Here is a tiny trained network, its code and every weight. The questions are about switching its units off for an input and a class, where a switched-off unit gives its printed mean instead of its output.

import numpy as np


def w(rows, s, z=0):
    codes = np.array(rows[::2]) - 128.0
    scale = np.full(codes.shape[1], s)
    scale[-1] = z or s
    return codes * scale


def f(y):
    return np.maximum(y, 0)


def log_softmax(a):
    a = a - a.max(-1, keepdims=True)
    return a - np.log(np.exp(a).sum(-1, keepdims=True))


def net(x, mask):
    res = np.array(x, float).reshape(1, 4) / 4 @ E
    y = f(res @ A[0][:, :-1].T + A[0][:, -1])
    res = res + np.where(mask, y, B[0][:, -1]) @ B[0][:, :-1]
    return log_softmax(res[-1] @ U[:, :-1].T + U[:, -1])


A, B = {}, {}
E = w([
[51,152,49,129,153,180,71],'x0',
[206,36,83,193,129,120,152],'x1',
[130,184,144,125,184,118,255],'x2',
[40,165,75,189,59,51,211],'x3',
],0.0093)
A[0] = w([
[49,201,70,91,169,143,176,158],'neuron 1',
[145,164,141,105,254,159,181,150],'neuron 2',
[117,66,108,180,112,111,142,161],'neuron 3',
[119,140,122,110,142,209,30,254],'neuron 4',
[165,63,216,157,98,35,160,178],'neuron 5',
[65,254,176,128,74,77,187,196],'neuron 6',
[127,123,75,179,44,86,162,200],'neuron 7',
],0.0089,0.005)
B[0] = w([
[183,114,182,74,130,216,61,213],'neuron 1',
[155,19,215,70,233,231,73,200],'neuron 2',
[136,117,73,178,80,85,113,178],'neuron 3',
[221,122,149,84,139,220,3,233],'neuron 4',
[208,95,93,202,157,118,187,211],'neuron 5',
[150,221,100,74,93,147,40,252],'neuron 6',
[139,206,31,163,57,86,6,217],'neuron 7',
],0.0068,0.012)
U = w([
[139,175,153,71,110,117,103,108],'0',
[5,85,136,110,166,43,168,8],'1',
[2,100,155,134,142,56,173,10],'2',
[115,138,39,200,65,54,98,165],'3',
[180,83,112,203,133,37,214,148],'4',
[16,97,142,96,152,39,215,2],'5',
[148,85,217,173,142,112,218,76],'6',
[179,76,182,103,158,215,57,158],'7',
],0.0087,0.005)

Each question gives the input, the list of numbers given to net, and the class t.
The units are the neurons (one row each of A and B). Each row of codes is followed by its name. A weight is (code - 128) times the scale printed after its matrix; where a second scale follows, it is the last column's (A, B and U).
mask holds one flag per neuron, in row order. A switched-off neuron (its flag False) gives its mean, the last column of its row in B, instead of its output. The means were averaged over made-up inputs and are rounded, as every weight is.
A unit's drop is (log p(t) with every unit on - log p(t) with that unit switched off) / (log p(t) with every unit on - log p(t) with every unit switched off).
The circuit of an input: a set's keep is (log p(t) with only the set's units on - log p(t) with every unit switched off) / (log p(t) with every unit on - log p(t) with every unit switched off). Starting from all 7 units, units are removed one at a time, each time the one whose removal leaves the highest keep (on an exact tie, the one counted first), for as long as the keep stays at least 0.8.
units of the circuit, in order: the units of the circuit, biggest drop first
most important unit: the unit with the biggest drop
top k neurons: the k neurons with the biggest drops, biggest first
drop of u: that unit's drop, to one decimal
input [-7,3,5,7], class 3: most important unit -> neuron 7
input [-7,-7,-8,4], class 3: units of the circuit, in order -> [neuron 2; neuron 1]
input [-8,2,-7,2], class 4: units of the circuit, in order -> [neuron 5; neuron 4]
input [-4,5,-6,-1], class 4: top 2 neurons -> [neuron 6; neuron 5]
input [-6,-7,-8,2], class 0: top 2 neurons -> [neuron 2; neuron 1]
input [-2,-2,2,5], class 3: top 2 neurons -> [neuron 2; neuron 4]
input [-7,-1,2,2], class 4: top 3 neurons -> [neuron 5; neuron 4; neuron 1]
input [-2,5,6,-1], class 4: units of the circuit, in order -> [neuron 4; neuron 1]
input [-5,-2,0,-1], class 6: top 2 neurons -> [neuron 4; neuron 7]
input [-4,4,-2,2], class 3: top 2 neurons -> [neuron 7; neuron 2]
input [-8,7,-6,4], class 3: top 3 neurons -> [neuron 7; neuron 3; neuron 2]
input [-3,7,5,-5], class 6: top 2 neurons -> [neuron 4; neuron 6]
input [-8,3,-6,-1], class 4: drop of neuron 5 -> 0.1
input [-6,7,7,-2], class 4: most important unit -> neuron 5
input [-8,6,7,0], class 4: drop of neuron 5 -> 0.2
input [-6,1,-8,5], class 3: drop of neuron 4 -> 0.0
input [6,3,-3,2], class 3: drop of neuron 7 -> 0.1
